Each row is followed by its class.
[ 231  -97   10   -3 -236 -233  -82   32  -63 -115  -33  148  -90  124
   59   71  -97  247  206 -294   12   73   68   57 -280  115  -83  188
   22  385   83  -32   69  -35 -104   64] -> j_880
[ 183  174 -111  -52  294 -193   39 -121  -75   36   19 -111 -176 -196
 -145   40  151  151  -68  -85 -199   90   83  170   55 -204  130    4
  129  130  -82  -82  453   93  116  -77] -> j_375
[  61  184   37  -61  236   79   10  -65 -148  143  156  152 -155 -174
 -161   -4  159   47  -25   75   36    7  -33  105   68 -161   63   52
  -39  106   34   79  205   97  186  -73] -> j_292
[ -11  -60 -136   93   31 -102  125   82  181  -91 -103 -339  -29   -9
  257    3 -299 -170   21  -58 -208  -28  139   89 -114  219  100   16
   75 -123 -121  -79 -100 -220 -171  -74] -> j_795
[-153  162   37  -86   34   36  -11 -217  -11 -161   64  143  441   32
 -237   97  -14  189 -107  307 -235  -75   67 -260  234   31 -114 -266
   -3  -23  110  -60  -14  -52 -108  -21] -> j_892
[ 110 -162  -78  184  266   19  296   70   18  125  -86 -104  -72   23
  -90 -237   60 -263   56  -92  212   -7 -183  209  -48   68  -31  155
  -62  -51   61  362  339  -95   54   62] -> j_892
[  31 -314  -66  -95 -264  -28   -8 -115   24   75    2  -80  126    7
  269   75 -278  -39  113 -123 -211    8 -126    6 -159   -1  -24  -60
  162    7   -8  -35  -93 -204   95   -1] -> j_145
[ 104  -26  153   52   36  -22   33   65   12   67  117  -49    4 -184
  128  -98  -70  -92  124   40  160  -35 -147   64 -269  -39  -57  203
  112  131  102  139  -22 -169 -132  -80] -> j_292
[ -28   67   80  101  168  -72   87   96  -65  -76   71  116 -121    0
 -111   55    4  137   19 -185   63  -59   27   99  -76  -82   62   47
  -11  219  -64 -109  341  182   70   61] -> j_292
[  -4   21  -67  -85   31  -57  -62  -64    1  163  -71 -120   98   18
  -42  -20  -43 -101    9   95   86   45 -153   -8  177  -63   98  -13
   77 -191  -41  102  250  -37   64   12] -> j_292
[-248 -111 -128   13   44  127   83    9   38  288  -51  -67  130 -110
   91 -113 -130 -426   56  126  321   61  -94  108   15  -87   84   19
   17 -183   30  284   16 -133  173  -70] -> j_795
[-158 -205   75  144  167  395  118  219  -64 -206  -34  332   46   12
 -156   49   30   -3  184  212  899  214  106  -21  -21  -37  112  -50
  -69  159  180  310  313 -125   64   38] -> j_266
[-179  118   26  100   41   43  -50  -26  -17  190  187  -42   46 -233
   10  -33  -48  -55   16  241  140   35   49  -35  102 -200   48  -10
  -23 -110   58  113 -100   74  108  -39] -> j_375
[ -60  101 -132   44  170   44   -3   28  -90   42   25   18  -66  -69
  -88  -15  127   98  -87   75   96   76   19   78   16 -136   84  -22
  -71   31   17   62  197   63   74  -13] -> j_266
[-396 -213  129  -68 -244  208   -2  -91  -71  -88  -40  343  155  122
  151  188 -128 -182  108  -55  337  134    5 -105 -149   -9   42 -237
   21 -138   28   -4 -442  -50  -24 -113] -> j_585
[  43   66   25   78  -51  -23  -69  -23   80   -4  141 -204  -29 -202
   57  -18  -22  133  -94  142 -182  -22   16   16    7 -113   75   59
   85  -17  -28  -25    7   34  -72   22] -> j_585
[ 109 -130   89  167    5  236  152   46   55 -165  250  206 -150 -211
   19 -208  288  -14   66  144  230   12  106   18 -117 -110   19   70
   44   99  255  176  -54  -12  145  -34] -> j_231
[  -7  -27  -99  -57 -149  -50  -16  -58   74  -42    1 -198   59  -20
  203  -10 -125   14  -93  -16 -270    2  -24  -39  -41   22   24  -51
   75  -90  -84 -154 -203  -88  -90  -22] -> j_892
[ 255   42  122  -55 -150 -186 -118   12  -66   38  -35    6 -215   15
   42   91  169  136  -51 -337  -18   33  -44   46  -81   40  -47   -5
 -162  109 -217 -170   93   53 -194  109] -> j_231
[ -83  111  -71  194  279 -171   60   60  -26   -9   92 -144  -74 -134
  -60  -35 -204  191   26  108  140   46  107   62   20   17   -5  103
   32 -127  -82  -38  197   71   -4  -42] -> j_880
[  64  131   23  100  201  -48  130   38  -72  169  131   41   47 -105
 -182 -150   75  328 -122  162   39  -51 -180  234   10 -122  104  161
  -62  177  211  238  272  220  104  113] -> j_795
[  58 -210 -106 -155  -84   55   -6 -117   74  -24 -172  -53   90  188
   73  233 -140 -147  127 -154 -171   93   58  -64  130   35  113 -365
   48  -49 -139 -166   13  -77   46   41] -> j_375
[-183 -288  -91  -71 -529  113  -39  155   46 -332  -98   96   30  292
  185   66  -24  135 -174 -190 -274  116   99   13 -144  250   56  -69
  -47 -214  -80 -120 -667    9 -236    3] -> j_375
[  83 -343 -178  -42 -426   85 -120  -22  105 -277  -16 -153  -91  106
   86  -45  -32   45  -53 -123   43  182   67  -24   -6  168  -14   12
   37 -149 -113   10   31 -225 -143   17] -> j_585
[   0  -60   91    2   55  130  171   58  118 -225   -9   37   21  -85
 -141    2   98   60   -3  -60 -225 -317   41  -81   81  -83   56  131
   97  265  120  -24  523  -14   71  139] -> j_795
[  13 -237 -120   10  -33  120  -25 -100  -11 -109   14  103  196  -11
   68   59  -52   39  107   93   98  194   56   20  -78  -57 -137 -183
   46   46   66  133 -160  -20   92 -125] -> j_145
[-248 -166    9  181 -157  259   12   60  149 -635  207   77 -146  -72
  312  -65 -154  228  -13   89  260  116  331  -62 -208   18  175   -4
  208  -99   42 -229 -312   -7   29 -141] -> j_231
[-239   17  -63  191  124   -9   60  169    2  -39  -44   13  122  -53
  -40  -49  -57   46   75  178  231   75  170    2   26  -36  -47   16
 -136  -56  -13  112  -25   53  -24   12] -> j_292
[ 174   52  -71   70  331  -77   71   58  -51   13  -20   17    6  -48
 -180  -32   88  189   13   43  108   72   -8  196  102  -74   15   61
  -50  155   33  159  412   91  113   51] -> j_983
[-172 -233  206  331 -100  209   38  324   12 -346  339  105  -74 -314
  -15 -100 -113  200  -35  213  438   45  115  101 -133  -89   17  297
   31   54   40  157  -59   29  -79  -19] -> j_892
[ 127  162   31  -43  264 -116   21   15  -77  218  107  -34 -167 -232
 -157    5   65    1   64    8   80  -77   12   92  169 -185   20  117
  -11  181  -70   64  516  145  243   20] -> j_145
[ 112 -380  115   13 -156  118   11 -214  -40   67  271  119    0 -222
  101  -41  -53   34  206    9   94   78 -153   53  -73 -125 -212  112
   77   38  151  339  -48 -113  176    3] -> j_983
[ -33 -136  122   26 -204  -50   -9  261  -34   77 -135  138  293  190
   61  108 -108    4   40 -137  177 -141 -156   23 -165  277 -207   23
 -258  116   47   67 -220  -81 -211  120] -> j_231
[-103  166 -109  102  170 -120  -33  174   55   71 -125 -237   76  117
   20 -127 -150 -139  -26  173  196   28  -29  -89    8  158  -61   19
  -93 -236 -113  -25 -111 -122 -298  -18] -> j_795
[ -12 -296   72   69  -39  131  101 -127  -44 -194  150  189  221 -190
  -69  -64   38  -16   46 -197  200  -22  -87   93 -222  -54 -307  132
   44  283  142  210  363 -267   79 -113] -> j_983
[ -10 -107 -136  143  137   -2  104   28   45  -49  -15 -118   -3 -128
   41  -89  -60  -28  100   31  204   97  146   34  -32  -42  -62  -20
  -70  -21  -40   43  165 -120    8  -69] -> j_266
[-125   16  -52  181   -1   40   49  157 -151  194  -24  291  -16   57
  -30 -175  146 -108   46  -73  607  139  -50  203 -326   63  -95  152
 -306   80  201  371 -147   -8  -72  -54] -> j_266
[ 302 -123  -15  -13   43    8    3 -223   16  -12  199   25  -81  -89
   17 -167  186   35   47 -100 -162   -5 -180   97 -115  -76 -175  153
  -15  118   65  157  101 -164   59    7] -> j_231
[ -63 -524  -70  200 -148  295   49  150  105 -200  -29   67  415  -27
  152  -28  -73    5  151  339  182  109  -42   49  -62    6  -93  -18
 -133 -154  197  454 -331 -273  -40  -27] -> j_145
[ 227 -150  127   43  -88 -198  -46  -20 -163  -50   85  152 -139 -115
  132  153   81  311  145 -412   56  165   18  278 -428 -101 -158   81
  -56  378  -32   67   86   50  -47  -66] -> j_983
[-403  154 -102 -180 -415  124 -212  -95   49 -186   -2   66   52   35
   92  140 -153   91  -73  306   -9  196  457 -162  150  -38  304 -209
   77 -113   45  -92 -442   22   63 -123] -> j_892
[-143   47 -120   45   11  -14  -57 -134   86   69   42 -221  104 -155
   49    5 -139 -107   -4   81   -3   10   69  -47   87  -91   12  -74
   40  -87  -76  -62  111  -89   89  -38] -> j_880
[ -49   51  -59   58  -53   92   49 -174  230 -304  152 -263 -159   19
   43  -60   34   18  -71   27 -287   47  182 -186   42   31  145  -54
  193 -174  -82 -179    4 -155 -130   37] -> j_585
[  71 -272  -33 -132 -175  237   10 -227  -44 -186  108  112  105  -41
  196   17  -65  251 -139  -93 -360   -7 -185   16 -114  -48  -23  -89
  171   58  107  -53  -78 -192  178   -3] -> j_145
[ 136 -156   74   13 -108  -72  -68  -58  -68   13  130  108    7  -38
   38  -69  113   38   97 -189  312  124 -245   89 -310 -108 -212  224
  -25  220  -15  181  151  -69  -98  -23] -> j_795
[-129 -177 -112   -9 -308  380   90   -6  370 -577 -115   24  274  398
   -3  -82  -68  215 -304  139 -324 -127   76 -187   42  268  153 -190
  -93 -122   97 -258 -455 -193 -323  127] -> j_266
[-172  -36  -69  214 -207   59  -79   84  -42 -265  195   79 -153  -22
  247  -15  -31  214   38   84  191  357  258  107 -290   33  153   48
   -3  -44    5  110 -390   44 -141  -79] -> j_585
[  79 -102  -35   14    5  132   17  -76   58  -53  241 -101 -139 -284
  113 -119   75  107   17  138   34   60   64   -7   18 -113   20   19
   95 -143   -4   10   63 -128  134  -41] -> j_585
[-344   39  130  287   61  186  220  257   83  -33  -76   74  193  268
  -99 -206   40 -403 -113  -83  309 -133 -166  -48 -199  253  -78   39
 -148 -107   42  122 -181  -57 -298   98] -> j_145
[  30 -103 -112   46  140   52  124   20   11  -60  -46   44   35    8
  -64  -11   23  176  -34  -60 -229  -94  -31  163  -52  -54   32   -9
  -43  180   53  -61  122   57  152   84] -> j_292
[-253   -6 -167  177    6    7   64   73   18  -87 -114  -63   60  177
  -42 -114 -144  -47  -78   94  190   95   68   30  -64  141   70   24
 -100 -197   50  123  -68 -133 -161  -52] -> j_266
[  67   90  -68  -40 -243 -126 -138 -226 -115  -35  326  -26 -263 -212
  -92 -112  101  398 -148  -42  -62  132   61   55   21 -141  -37  214
   34  122    1   33  274  120  133  -23] -> j_292
[ -66   65   46   92   66   36   10  188    6   70    2  -44 -122  -19
   95  -31   63  -81   77   -1  287   29   63  -20  -16  -33   74   24
 -111  -95  -85   40   72   18   46   50] -> j_375
[   2  -12  -70   43  181   21   57   50  -99  -10   44   83  -32  -96
  -54    4  103  216   -7   33   73   99   65  155    0 -135   35  -63
 -121   46  -48   51  156   98  141    7] -> j_892
[-133 -130 -131   85 -215   58   12   74   90 -266 -132 -131 -139  297
   90 -112  -17  -95  -95 -141  210  277  132   26 -165  258   41   35
  -86 -241 -105   81 -304 -280 -235  -44] -> j_375
[-617  -18   -8  165 -107   72  133  162   12 -206 -304  240  404  438
 -230   94 -405  119  -60   -8  490   58  147   48 -111  234   79  -66
 -175   94  159  126  -98   92 -181   43] -> j_880
[ -97 -206 -111   40 -235  113   34  113  200 -409 -151 -116   28  315
  127  -72 -283  -12  -12   -9  192  108  223  -50  -22  355  125  -40
  166 -216  -12  -96 -109 -170  -47  -50] -> j_231
[ 166   79 -139 -130   44 -170  -79  -81    0  164 -182 -102   99   40
  124   53 -147  -69   92   16 -272   36   14   42  -16   -9   30  -32
   -6   41  -32  -34  -69 -161  -44  -92] -> j_266
[  85  114   14   -1  213  -51   78  -72 -114  -17    3  167   52   14
 -163   34   91  224  -16  -21  -98   -8   32  133   26  -73   23  -77
  -89  188   66   30  251  126  109  -30] -> j_585
[ 238  -98  -54  -95 -222   61 -173 -110   38 -148  115  -54 -130   71
  178 -140  -50  150  -93   39 -172   46  -59   26  -27  118  -32    5
   67 -132   13  -34 -275  -27  -16  -76] -> j_266
[-175  124  -85  123  184 -162   87   95   20   82 -103  -95  118   16
  -38   36 -149   25  100  171  138   53  107   47   41  -13   92   48
   -3  -68   -2   70   38  169  -25  -34] -> j_585
[  14 -148   76  -79  -56   33   28   44 -108  506    9  104 -230 -100
  108 -114  -30 -485  219 -182  404  -62 -151  155  -93  -38 -130  163
 -197  -45   -5  215 -157  -67  271  -92] -> j_231
[ 225 -298 -156 -160  -29  129  132 -158   50  -17  -96   65 -105  160
   97   37   73 -391  245 -255  -41  130    8   27  -13   62   36 -191
   14  110  -25   96  122 -218  109  -17] -> j_266
[  82  -79 -137   23  -56  -24   72   -5  128  -43  -17 -274 -122   17
  136  -85   -3  -46  -37 -109 -204   71   65   44    9   58  113  -15
  104 -199 -119  -98   -8  -43   31    4] -> j_375
[-255   78  -47  180   23   20   36  143   26  -48 -110    7   19  210
 -139  -61 -253  -26   -6   56  481   57  135  -20  -97  172   34  -21
  -72  -27    7  -20   42   54 -144    7] -> j_892
[ 241   61  -62   15  218   39   91    0   51 -151   24  -47 -161  -12
  -70  -31   58  193  -71  -11 -361 -118   86   41   50  -42   90  -10
   47  120   12 -171  224   30   85    3] -> j_266
[  23 -340  -26   61 -205  230   15  -38 -222 -303  109  492  183   56
  173   82   87  338   16 -188 -118  291   60  173 -374   42 -157 -191
 -191  246  127  145 -384 -188  -61  -43] -> j_231
[-167  185  174   32   -9 -252  -38  118  -91  229 -109   -5   36  -33
   16  116  -45    0  -19  -89   79 -132  -96    1  -97 -136   75  100
  -65   50  -89  -50  166   96  -71   68] -> j_375
[  46   75  -54   56  254  -58   60   47 -156   63  -34  139  -61   73
 -188   19  -55  226   -8  -56  117   76   20  214  -14  -38   47   -2
 -112  224   49   56  283   97  137   26] -> j_983
[  26 -134 -115 -122 -151  -95  -24  -59   98  305 -109 -275   96  -54
  238  -21 -115 -389   56  -45 -292  -97 -225  -57   -9  -61  -15    5
   82 -140 -131  -40  -93 -177  -47   25] -> j_795
[ 121   -5  -57  -10  125   -8   33   -5  -22   22   94  -13 -183 -134
  -93  -78   33    2   -5  -46  192   77   56  158    3  -86   42   47
   67  108   -8   34  309   19  142  -80] -> j_983
[ -97   89  111   28  109 -106  -39   27 -121  273   52   68  127 -249
  -34   82 -141  132   65  196  262  -38  -63   60  -15 -193  -14  139
   24   57  104  160  143   78  155  -45] -> j_375
[  23 -173  -26  -33  -38   18   89  -74   52   17  -67  -21   53   31
  109   39  -71 -324  160 -159  -57   -2  -48  -70  -82  -66  -24 -108
   27  119  -37  -60  -19 -140  -52  -25] -> j_375
[ 303 -172 -108 -185 -326 -108 -122 -292   25 -226    1   41   51   90
  300  132   18  194  106 -268 -595   66   51   54 -255   72  -39  -96
  100  216  113 -125 -319 -226  -47  -94] -> j_585
[  20 -144  -17  -61  -21   59    1 -121   59  -97  -37   11  266   -9
  111  112 -118  -53  124   98  -65   15  -24 -156  -38  -79 -110 -134
   81  107   50   12  -40 -182  -52  -66] -> j_266
